array([ 0.71,  0.09,  0.52, -0.54, -1.57, -0.66,  1.79]) | 0.09
array([  -5.172,   -9.018,  104.042, -102.611]) | -9.018
array([-1.47,  1.11,  0.99,  0.02,  0.55, -0.98, -0.67]) | 1.11
array([ -7.374,   4.223,  10.116, -12.795,  19.101,   7.842]) | 4.223
array([  83.19,  117.60,  179.23, -100.95]) | 117.60
array([-0.4, -0.7,  0.5,  0.2, -1.1,  1.3,  0.0]) | -0.7
---
[[-21  26  19 -23  22  24  20]
 [-20  24  21 -22  25  26  22]
 [ 24 -19  22  22  30  28  22]
 [-21  26  20 -23  23  24  20]
 [-21  26  20 -23  22  24  20]
 [-20  24  21 -22  25  26  22]
 [ 23 -19  23  21  31  27  23]
 [-21  26  20 -23  22  24  20]
 [ 26  24 -20  25  27  -1 -19]
 [  8  27 -28  15  -2 -22 -27]
 [-21  26  20 -23  22  24  20]
 [ 25  25 -21  24  26  -3 -20]] Answer: -21

[[ 26 -23  25  24  -6 -22]
 [ 30 -29  18   5 -21 -28]
 [ 26 -23  25  23  -7 -23]
 [ 24 -20  27  30   2 -19]
 [ 25  23 -23  27  28  23]
 [ 29 -29  16  -2 -23 -29]] Answer: 25

[[-22  33  32  17 -14  30  35  12]
 [-29 -22 -23  28  21 -25  23  26]
 [ 18  27  26 -21  24  24  33  30]
 [-29 -21 -23  29  21 -25  26  26]
 [-29 -22 -23  28  21 -25  24  26]
 [ 17  28  27 -21  23  25  33  30]
 [-28 -22 -23  28  21 -25  24  26]
 [-22   1   7  29 -30  15  -4 -24]
 [ 18  28  27 -21  25  25  34  31]
 [-29 -22 -23  29  21 -25  23  26]] Answer: 18

[[ 12  -9   6   8  10 -12   9   4  -7 -12]
 [-26  -8   3   0   6  26  -4  35  32  26]
 [ -8 -23  -6  -8  22   8 -10  21  14   8]
 [ 12 -14   4   5  15 -12   7   4  -7 -12]
 [  4  -7  -2   0   9  -4   1   1  -1  -3]
 [ 20 -10   7  11  13 -20  15  -1 -15 -20]
 [  9 -24   5   5  24  -9   4  18   0  -9]
 [-12   1  21  18  -5  12  15  33  20  12]] Answer: 9

[[ 26 -26  22  30  28 -27  27  24  28  29  27 -21]
 [ 19 -21 -24 -13 -20  23  18 -29   4  17  14  18]
 [ 22 -23 -23 -12 -18  22  20 -28   5  20  16  17]
 [-27  27  -7   9  11   3 -26   6   5 -22 -27  14]
 [-27  26  -8  12  13   2 -25   6   8 -21 -26  15]
 [ 20 -21 -23 -13 -20  23  18 -28   4  18  14  18]
 [ 21 -23 -23 -12 -19  22  20 -28   5  19  16  17]
 [ 25 -25  21  29  28 -27  27  23  28  29  27 -21]] Answer: 21

[[ 19 -20 -22 -12 -18  22  17 -27   4  17  13  17]
 [ 18 -20 -22 -12 -19  22  17 -27   4  16  13  17]
 [ 19 -20 -22 -12 -19  22  17 -27   4  17  13  17]
 [ 20 -21 -22 -11 -18  21  18 -26   4  18  14  16]
 [-23  22 -11  19  19   1 -20   8  18 -14 -22  18]
 [-26  26  -6   6   9   3 -25   5   1 -23 -26  11]
 [-23  22 -11  19  19   1 -20   7  17 -14 -22  18]
 [-20  19 -12  23  22  -1 -16   8  22  -9 -18  19]] Answer: -23

[[  4  -4 -20 -15 -14   2  13  16   3   3  -5 -15]
 [  0  -1  24 -10   5   3 -12   8   5 -23   1  -8]
 [-12   2  -2 -15   7   0  14  16   1  13 -13  17]
 [  8  -3 -26  -9 -15   6  -7  -4 -10   2  -3 -16]
 [ 21  -8  20  -9 -12   0   6   2   1 -18  -3  -2]
 [ 19  -6  12   6 -12  -3   3  -1  -8 -23  -3  14]
 [  6   4  13  10   0  -3  21 -17   9  15  11  -6]
 [ 11   9   2  21  -6 -21  -6  -2   9  10  -7  13]
 [ -4   1  -7   4  22   7   9   3  -5 -17  19  12]
 [-15 -15 -17   9 -17   3  -2   5  -3   6  -3 -17]
 [ -8   0  13 -18  10   9  18  -6  -2  18  -3   7]] Answer: -15

[[ 23 -25 -27 -14 -22  26  21 -33   5  20  16  21]
 [ 23 -25 -27 -15 -23  26  21 -33   4  20  16  20]
 [ 25 -27 -26 -13 -21  25  23 -32   5  22  19  20]
 [ 30 -30  24  32  30 -30  31  25  31  33  32 -24]
 [ 23 -25 -27 -15 -23  26  21 -33   4  20  16  20]
 [-25  24 -14  27  26   0 -21  10  26 -13 -23  23]
 [-34  34  -4   3   8   3 -34   6  -5 -31 -34  11]
 [ 23 -25 -27 -15 -22  26  21 -33   4  21  17  20]
 [-27  25 -14  25  24   1 -23   9  24 -15 -25  23]
 [-31  30  -9  12  14   3 -30   7   7 -25 -31  17]] Answer: -27

[[ -4  11  11   3  17   4   2  14   9   5   2   3]
 [  9   4 -15   4  -7   9 -11 -13   7  -1   9   0]
 [ -2  12  17   2  21   7   5  11   7   7   4   9]
 [ -4  12  13   3  19   5   3  13   8   6   3   5]
 [  9   4 -15   4  -7   9 -11 -13   7  -1   9   0]
 [ 14  -4  22   7   4   4  27   6  -5  14   5  17]] Answer: 9
---
((2, -16, 20, -3, 0, 32, 1), (0, 10, -13, 10, -13, -12, 13)) => 2, 13
((9, 29, 12, -32, -5), (13, 32, -12, 0, 23), (13, 29, 14, -33, -9)) => 9, -9
(24, 26, 20, 32, -3, 7) => 24, 7
(-21, -31, 13, -18) => -21, -18
((20, 16, -25, -30, 9, 33), (-5, -5, -29, -7, 18, -20)) => 20, -20
(-23, 19, -18, 34, 7, -35) => -23, -35
((6, 12, -8, -7, -5, -6, 22), (9, 7, 3, 4, 7, -7, 35), (-9, 11, -13, 26, 4, 1, 21)) => 6, 21
(29, -9, 13, -2, 8, -5, -12) => 29, -12
(-12, 11, 25, -5, -13, 16) => -12, 16
(-28, 17, 1, -1, -4, -10, 1) => -28, 1
---
-20	-5	-9	-30	-3	1 -> -5
-20	-34	-5	15 -> -34
-5	-2	3	6	2	-3	-28 -> -2
0	-1	-1	31	-10 -> -1
20	-13	-22	5	7	-30 -> -13
-7	27	35	-7 -> 27
5	-26	5	19	-18	22	-3 -> -26
-17	2	-33	-13	5 -> 2
33	-27	-17	15	27	10	-10 -> -27
---
[[-14 -31  -8  -9]
 [-15  -3  -2   7]] value -8

[[ -9   0   3 -10   3  -6   8]
 [ 12  -1  -9  -8  -9   3   6]
 [  7   2  11 -34  13   8  -3]] value -9

[[  3 -21   7  27]
 [-18   5   0 -30]] value 7

[[-10   1  13  17]
 [ -1  -2  -9   7]
 [ 11  16  31 -15]] value -9

[[  6   7 -22   6   3  -7  -6]
 [ 19 -12   4 -25 -13   4   5]
 [ 15  12   9 -33 -13  11   1]] value 4

[[ -3  -6  32 -23   5]
 [-28  -1   1  20   7]
 [-23  -3   6  14   9]] value 1

[[-26  -2 -17   6  13   5]
 [ 13   2  -4   1  11 -24]] value -17

[[-16 -24 -13  31   6]
 [ 14  15 -14   5 -21]
 [ 16   0 -30  -1  22]] value -14
---
[ 20  29 -31  24  20] → -31, 29
[12 -4 -9  7 27] → -9, 27
[-26 -23  -1 -15  -4] → -1, -1
[ -2  18  31  30 -15] → 31, 31
[ 5 -3 -4  6 31 -2  1] → 6, 31
[ 32   4   9  18 -21] → 9, 32
---
17  30  25  11   8   4 gives 4
 29    7    1   -7   11  -18    9 gives 9
-29   -3   23   -2  -26  -34   22 gives 22
 26   10  -27   -6   22  -22 gives -22
 18   17  -28    1    7 gives 7
 23    0   12   -8   15  -32 gives -32
---
[[18, 8, 15, 3],
 [-5, 11, -17, -28]] Out: -17

[[7, -10, -24, -26, -10, -9],
 [-17, -7, 24, 2, 6, 9],
 [23, 1, -8, -15, 8, -2]] Out: 8

[[-26, 1, -5, -5, 8, 14, -9],
 [9, 0, 2, 2, -3, -5, 3]] Out: -5

[[3, 0, -27, -9, -10],
 [3, 2, -15, -11, 28],
 [3, -3, -27, -11, -6]] Out: -11

[[26, -13, -4, -4, 0, -3, -2],
 [-5, -4, 20, 30, 11, 22, 19]] Out: 22

[-24, 25, 25, 4, 33] Out: 4

[14, -32, -27, 7, -18, -17, 21] Out: -17

[13, -26, 14, 18, 21] Out: 18
---
[[93 57 38 79 57 78 49]
 [64 60 16 26 77 40 64]] -> 78

[[1 8 1 4 5]
 [4 0 9 2 3]] -> 4

[[5732 8714 2881 5804 6821 6182]
 [5987 7490 5281 4912 4152 5554]] -> 6821

[[-569  967 -250  419]
 [-185  159  113  -81]] -> -250

[[-391 -242  431 -814]
 [ 145  784  139 -100]] -> 431

[[-29   8  -9  10  28 -22]
 [ 19   7   4  -8   2  21]] -> 28

[[824 398  28 533]
 [342 249 848 347]] -> 28
